[ 26  -7 -62   6 -17   7 -16  -8 -40  36 -24 -45 -24  -6  15 -51  38  27
 -59 -29  23  11  31 -18  14  13 -40  39  27  40 -51  47  51 -60 -24]  2
[  8 -10 -65 -14 -22  12 -11 -12 -37  44 -45 -59 -42 -17  10 -62  47   8
 -71 -43  28  30  29 -25 -13  15 -55  43  26  38 -48  37  54 -57 -28]  11
[ 18 -10 -55  -8 -35  23 -24 -24 -35  40 -31 -38 -23 -31  10 -59  25   4
 -83 -33  22  15  38  -5   6  10 -46  36  39  40 -37  34  60 -63 -24]  4
[ 21  -2 -66  -5 -32  -1 -15 -15 -37  38 -38 -56 -24 -18  14 -46  28   0
 -76 -33  35  18  27 -24  15  15 -40  39  27  30 -65  38  43 -50 -28]  12
[  82    0   17    4   10  -17  -24   33    6   47   27    7   68  -77
  101   -3  -26  -11 -101  -94    3  -23  -43   -9   46   48  -14  -41
   27  -12   -4   39  -20   16   -1]  4
[  87  -41    7   11   17   -8  -31   35   -3   44   39   19   61  -61
  103  -11   -6  -13 -103  -70  -12  -21  -41  -17   57   54    5  -31
   19   -6  -23   40  -31   16  -10]  1
[  2  51  20 -20 -10 -46 -15   2  -7   9  11  28  55  -4 -27 -23 -17 -15
 -14   4  31 -52  -8 -24  35 -22 -41 -10 -25 -39 -32  -2  38  18 -13]  3
[ 87 -36  17   1  10  -9 -43  32   3  39  26  23  64 -64 106  -7 -16 -23
 -99 -73  -5 -15 -44  -9  65  41  -7 -49  25 -15  -6  25 -18  16  -6]  4
[ 73  -4   2   7  18 -20 -22  25 -14  46  28  10  72 -53 107   2  -9 -13
 -94 -90  -2 -43 -50  -8  45  49 -22 -44  27 -22 -17  32 -28  21 -10]  5
[  89  -15   12    3   23  -23  -28   33   -9   34   37   15   64  -56
  101    1  -24  -17 -104  -73   -6  -27  -40  -17   49   53    0  -36
   11  -11  -22   40  -28   16   -4]  1
[ 32 -18 -49  17 -22   2 -17  -3 -24  38 -15 -38 -19 -21  17 -44  55  16
 -76 -51  18  22  13 -18  13  -5 -34  28  15  35 -64  35  44 -52 -27]  3
[-13  59  13 -38  -9 -45   2   4  -2  11   5  20  34   4 -21 -29   1 -35
   9 -16  27 -55 -11 -12  20  -2 -47   4 -19 -41 -17   5  23  14 -22]  11
[ 93 -38   1  12   8 -10 -40  41  -8  46  32  11  53 -54 107  -9 -11   5
 -98 -59  -2 -16 -40 -25  48  36  -8 -45  17  -6 -20  22  -6  14   4]  3
[112 -37   4  -1  27 -11 -42  36 -16  30  32  16  53 -49 100   0 -15   8
 -96 -44  -5 -19 -34 -26  51  40  -1 -40  21   2 -17  31  -5   8   2]  3
[ 23  -5 -55  13 -22  12 -17 -13 -36  31 -23 -42 -20 -13   7 -51  36  18
 -67 -29  22  17  30 -21   8   6 -44  36  29  40 -51  35  55 -53 -25]  2
[ 28 -17 -50   2 -16  20 -21  -4  -9  43 -18 -40 -13 -25  17 -58  32  11
 -67 -38  24  16  26 -22   4   5 -37  24  27  31 -56  30  59 -55 -28]  0
[  7 -20 -48  14 -24   7 -21  -2 -15  41 -20 -35  -8 -18  17 -49  42  21
 -70 -38  24  16  22 -10  11   7 -43  34  22  32 -73  27  41 -47 -23]  7
[ 31 -16 -54  -8 -19  22 -25  -8 -14  39 -34 -47 -23 -21  18 -53  26   1
 -74 -35  32  17  21 -22   8   5 -41  24  31  33 -64  27  53 -60 -26]  0
[-33  68   6  -2 -11 -52  -9   9 -10  23 -11  14  33   2 -21 -26  -5 -25
  -1 -27  27  -5  -9 -35  18 -13 -44   1 -29 -37 -22  -5  47  17 -10]  11
[ 19 -12 -62  15 -23  14 -26 -17 -33  44 -20 -41  -4 -19   8 -46  40  22
 -75 -43  16  11  29  -8   0  10 -36  37  36  40 -56  43  60 -69 -29]  9
[ -6  58  14 -25  -5 -48  -8   2  -6   1   3  28  47  -5 -27 -35  -9 -38
  -5  -6  23 -44   2 -33  16   0 -37   2 -21 -36 -20  -8  42  17 -22]  11
[-22  87  14  -1 -23 -60   2  13 -10  -1   9  25  75   8 -30 -23 -10 -30
   4 -13  25 -27 -11 -26  28 -19 -25  -1 -28 -29 -29   3  34  23   2]  2
[ 13  -6 -61   8 -36  18 -24 -18 -29  37 -40 -36 -24 -22  17 -43  40   0
 -84 -41  27  12  26 -15  -5  -2 -35  40  23  39 -58  30  47 -61 -26]  8
[-26  75   9  -9 -16 -50  -2   7  -8  10   8  31  80 -12 -31 -20  -3 -36
 -20 -28  15 -29 -25 -17  22 -18 -35  -3 -28 -44 -14   3  39  30 -12]  5
[  90  -41   12   -3   16   -4  -47   25   -4   41   19   23   56  -58
  102  -11  -21  -14 -105  -60   -9  -10  -36  -21   62   40   -7  -44
   24  -11   -7   27   -6   14   -2]  4
[ 31 -20 -51  10 -19  11 -22  -6 -31  41 -13 -25 -11 -25  13 -63  46   6
 -89 -44   1  15  18 -19  18  24 -24  41  19  33 -60  36  44 -56 -34]  1
[-10  70  12 -10 -20 -59   3  -4  -5   9   1  18  44   2 -29 -18 -25 -32
 -16 -13  25 -61 -12 -24  44  -6 -41  -5 -20 -47 -39  11  30  25 -22]  12
[ 77  -2   7   2  25 -24 -26  29  -8  37  20  16  52 -55  95   0 -16 -24
 -89 -87  -4 -31 -43 -14  36  52 -13 -36  15  -9 -12  34 -28  19 -15]  11
[ 29  -8 -51  11 -24   8 -17  -9 -21  51 -19 -46  -1 -15  26 -48  44  11
 -68 -54  13   5   9  -8  15   3 -49  35  16  29 -43  36  47 -45 -38]  10
[ 87 -25  10  19   7 -17 -30  43  -1  36  35  16  67 -48 103  -6 -16  -9
 -90 -64   0 -25 -46 -28  58  43 -14 -49  23 -10 -22  19 -18  26  -1]  2
[ 96 -41  17  -4  27  -8 -29  33  -1  41  29   7  56 -36  97  -1 -22  -2
 -91 -64  -4 -14 -35 -17  50  42  -6 -31  23  -5 -20  30  -8  15   3]  6
[ 13 -21 -51  11 -25  13 -22 -21 -35  32 -34 -46 -14 -13  11 -40  27   1
 -84 -39  23  13  23 -17   2   9 -47  27  36  36 -70  24  54 -57 -22]  9
[-23  63  20  -2  -9 -71  -9  12  -8  18   0  18  75  12 -23  -9 -22 -30
 -36 -35  22 -12 -24 -35  36 -23 -34  -4 -39 -46 -39  -9  56  24   2]  6
[-24  90  18 -18 -21 -57   0  -2  -7   8   3  32  72  -9 -35 -21 -17 -26
 -17 -20  18 -25   0 -21  17 -13 -25   4 -21 -35  -7  12  49  14   4]  4
[  66  -35   -2   25    9   -5  -56   28    4   49    9   18   45  -47
   97  -10  -17   13 -101  -57   -7  -22  -42  -19   52   37   -9  -36
   19  -15  -32   22   -4   10   -6]  7
[ 13   0 -60   2 -27   2 -16 -24 -37  50 -27 -47  -7  -6   9 -41  29  22
 -79 -47  27  11  39  -8  -5  10 -34  50  29  34 -50  42  59 -66 -23]  6
[ 31 -14 -55   6 -22  -4 -16   1 -28  33 -21 -44 -26 -24  19 -49  42  -1
 -83 -47  21  27  13 -24  23   5 -38  29  22  30 -72  36  52 -45 -29]  12
[ 29  -4 -65  -7 -14  10 -13  -3 -33  53 -21 -46 -15 -14   6 -50  57   9
 -62 -47  24  32  27 -22   2  14 -44  51  33  42 -48  38  52 -60 -29]  11
[ 26  -8 -52  16 -20  -4 -13  -4 -22  43 -16 -48 -23 -24  16 -41  40  12
 -73 -49  20  14  13 -19  18  10 -43  35  18  27 -59  45  41 -39 -37]  12
[ 85 -28   0   3  11 -16 -30  35  -1  45  24  -1  51 -37  99  -3  -8  10
 -97 -64   4 -15 -34 -19  47  33 -15 -33  29  -6 -42  34 -11   5   5]  7
[ -4  68  20  -1 -22 -56 -12   6  -3  -9   7  30  63  -2 -28 -27 -18 -38
 -19 -10  22 -59 -21 -27  42 -16 -36 -14 -23 -40 -33  -5  34  23 -23]  2
[ 28  -8 -59   4 -24 -10 -15   2 -29  38 -23 -43 -15 -24  16 -51  43   1
 -81 -46  22  19  13 -26  26  11 -32  36  17  30 -72  43  42 -43 -33]  12
[ 89 -34  14   7   8 -13 -36  36   5  50  21  11  58 -48 100  -6 -20  -4
 -95 -78  -2 -10 -44 -19  53  44  -2 -33  17 -19 -17  19 -13  16  -6]  6
[ 80   4  -3   0  18 -29 -21  34 -18  47  29  11  73 -60 112  -2  -6 -14
 -98 -99  -1 -34 -51 -11  46  52 -12 -41  24 -24 -21  36 -27  17  -8]  5
[ 75 -40   6  19  12 -11 -49  32  11  44  25  24  58 -46  99  -2 -15  -1
 -94 -56  -4 -28 -42 -16  55  38  -6 -37  18 -20 -32  18 -14  16  -7]  7
[  3  57  21 -21   0 -46  -6  -3  -2   7   7  21  55  11 -21 -17  -8 -25
   7  -6  19 -55 -12  -7  39 -17 -43   7 -28 -36 -17   9  35  16 -28]  10
[ -6  48  23 -16  -6 -40  -5  11  16   4  11  17  60   0 -15 -23 -15 -38
  -6 -14  27 -58 -22 -17  36 -13 -37 -16 -15 -38 -35   2  30  15 -18]  0
[-34  60  17   3 -11 -52 -11  13  15  20   0  19  73  -6 -19 -17 -22 -29
 -23 -32  30 -32 -30 -27  37 -24 -44 -27 -30 -45 -35   2  41  23 -13]  0
[-29  47  21 -14 -10 -54  -7   8  -4  13  -4  17  52  -4 -18 -12 -14 -30
 -26 -23  30 -17 -19 -18  48 -19 -52 -12 -19 -35 -24   8  38  18  -6]  4
[-16  51  13 -16  -6 -46 -10  15   4  12   8  16  56  -3 -15 -16 -16 -30
 -24 -26  30 -21 -25 -23  32 -25 -46 -20 -24 -41 -34   0  50  12  -9]  0
[ 60 -13  20  10  19 -16 -26  30 -11  37  26   7  62 -47 107   5 -31  -1
 -75 -75  -2 -38 -42  -3  34  51 -19 -50  24 -14 -17  30 -24  18   7]  9
[ 28 -13 -51   4 -20  -2 -20  -8 -25  43 -23 -43 -14 -15  15 -54  34  13
 -89 -56  20  17  24 -18   7   2 -30  41  15  34 -66  38  59 -56 -30]  6
[ 76 -13  10   2  31 -19 -31  35  -5  41  16  13  45 -54  96  -6 -15 -17
 -84 -82  -6 -23 -46 -18  41  53 -16 -36  10 -12 -10  31 -25  22 -15]  11
[-21  77  10 -30 -14 -52  -2  12 -14   4   0  25  56   2 -25 -24  -3 -40
   2 -15  23 -13  -8 -23   8  -8 -28   7 -25 -30 -10   0  38  18   0]  11
[ 13  -9 -55   6 -34  18 -24 -11 -22  38 -41 -40 -27 -27  24 -49  31  -5
 -85 -44  32   9  20 -20   2  -3 -41  30  19  32 -66  27  46 -53 -25]  8
[ 33   4 -68   9 -29   4 -13 -14 -36  48 -22 -44 -15 -18   4 -44  32  11
 -78 -40  22  19  33 -20  19  14 -37  43  33  37 -62  44  52 -55 -31]  12
[ 41 -22 -50   4 -21   9 -20   2 -31  33  -8 -31 -16 -30  22 -59  52  10
 -69 -41  19  17  23 -14  13   7 -27  33  18  38 -63  26  44 -54 -26]  3
[ 31 -10 -63   5 -21  12 -25 -17 -42  47 -20 -38 -21 -19   6 -50  44  33
 -78 -30  22  14  36 -18   2   3 -38  44  27  41 -56  39  60 -66 -25]  3
[ 82  -7  16  11  32 -17 -31  26  -7  37  31  17  68 -48 109  14 -22 -11
 -82 -80  -8 -37 -52   2  49  38 -13 -38  12  -8  -3  35 -19  25  -8]  10
[  70  -32    2   30   16  -11  -49   29    2   46   14    9   56  -46
   88   -2  -24   17 -104  -51   -4  -19  -33  -22   52   34  -11  -35
   21   -3  -30   33   -2   13   -6]  7
[ 29 -13 -50   3 -20   6 -12 -11 -31  44 -25 -54 -13  -4  15 -39  41  18
 -72 -54  20  40  29 -11   3   8 -30  48  30  36 -48  39  59 -64 -17]  6
[-23  72  10  -2 -11 -66  -4  13 -11  21   6  21  54   0 -27 -13   3 -35
 -18 -40  24  -9 -15 -28  20 -18 -45   1 -27 -40 -21  -1  46  17 -15]  11
[ 32 -14 -65  -1 -12   7 -28 -10 -43  43 -29 -47 -19 -21   6 -43  42  24
 -79 -30  28  23  24 -22  13   4 -39  47  19  41 -61  38  55 -64 -25]  3
[ 85 -17  16   4  28  -1 -30  31  12  40  27   8  51 -52 105   1 -32  -9
 -81 -71   0 -36 -43 -10  41  44 -10 -50  27 -12 -16  34 -16  13  -2]  0
[  96  -38   16   -1   19  -19  -29   38   -6   38   32    7   66  -34
  114    0  -15   -6 -101  -78   -3   -8  -38  -20   48   42   -3  -43
   27   -9  -25   23   -4   12    9]  6
[ 93 -22   9  10  15  -6 -29  45   1  42  29  12  52 -57 106 -13 -14  -2
 -93 -66  -2 -29 -33 -27  42  38  -5 -37  18  -3 -25  32  -7  13  -1]  8
[  2  65  11 -13 -18 -53  -5   5  -2  11   1  13  44  -8 -23 -22 -20 -29
 -10  -9  33 -47  -8 -27  42  -2 -32   0 -12 -42 -37   6  32  19 -20]  12
[ 25 -23 -44   3 -15   2 -19  -3 -15  36 -27 -38 -21 -33  20 -48  51   9
 -89 -60  14  28  10 -16  21   8 -39  31  23  35 -49  48  45 -53 -32]  4
[-17  55  20 -29 -23 -44  -4  -2  -2   9  -2  27  50  -7 -23 -25 -10 -37
 -18 -18  26 -30  -9 -14  37 -13 -37  -4 -10 -41 -19   3  39  11  -5]  4
[-23  59  17 -10 -17 -41 -13  -3   2  11  -3  18  53 -13 -29 -25 -25 -23
 -15 -16  32 -54 -11 -17  22 -13 -41  -9 -15 -43 -36   5  39  12 -17]  9
[ 13 -11 -56  13 -27  16 -20 -15 -25  45 -35 -49 -31 -10  -1 -46  37  19
 -85 -39  20  32  22 -18   4  -4 -53  46  26  35 -77  26  61 -57 -20]  7
[ 64  -9   5  17  14 -19 -38  34  -1  47  15   6  56 -51  93  -2 -24  12
 -95 -70   3 -22 -44 -15  48  37 -16 -33  17 -10 -36  33 -15  14   0]  7
[  4 -11 -55  12 -30  19 -24 -16 -33  45 -33 -59 -10 -23  14 -50  25  12
 -71 -42  28  16  22 -11  -1   8 -50  29  32  36 -58  33  51 -58 -22]  9
[-12  63  12 -20 -16 -41  -5   2   6  11  -5  22  39  -5 -34 -31  -9 -39
  -1 -14  25 -39  -8 -26  16  -6 -40   4 -22 -39 -15  -3  36  19 -23]  11
[ 92 -41  12  15  26  12 -56  35  13  42  26  26  56 -64 101 -17 -28 -12
 -92 -57  -6 -21 -41 -24  54  41  -3 -52  25 -14 -19  10   4  14 -11]  0
[-25  56  24 -13 -15 -49  -9  -5  -1   4   6  23  78 -11 -28 -23 -27 -32
 -20 -10  31 -69  -8 -20  21  -9 -40 -12 -16 -38 -42   2  27  22 -18]  9
[ 15 -32 -50  12 -22  15 -20  -7 -23  36 -22 -43 -18 -20  22 -52  47  13
 -70 -45  13  16  16 -15   3  12 -35  29  27  33 -61  38  46 -53 -24]  9
[ -1  57  25 -23  -1 -45  -6   5  12   0   7  22  63  -3 -23 -25 -22 -43
 -12 -11  31 -51  -9 -28  31 -15 -31 -15 -18 -40 -43  -3  40  15 -15]  0
[-33  49  14   0  -9 -55 -13   4 -17  12  -3  28  53   5 -17 -10 -21 -32
 -27 -15  20 -15 -20 -31  45  -7 -34  -6 -34 -44 -33  -2  34  19  -4]  1
[ 13  -1 -63   3 -29   7 -24 -16 -36  34 -39 -42 -30 -27  14 -59  41  -9
 -77 -48  21  17  26 -19 -12  19 -41  39  26  36 -45  23  51 -57 -37]  11
[ 64 -10   9 -11  25 -22 -30  31 -16  32  18  16  49 -48 103  -2  -7 -22
 -83 -80  -1 -22 -46  -7  31  48 -17 -40  21 -12  -6  29 -24  16  -5]  11
[  86  -10    9   19   14  -25  -31   34    2   41   41   25   72  -68
   99   -1  -19  -21 -105  -83   -4  -34  -39  -14   49   56    7  -34
   14  -13  -23   35  -31   14  -15]  1
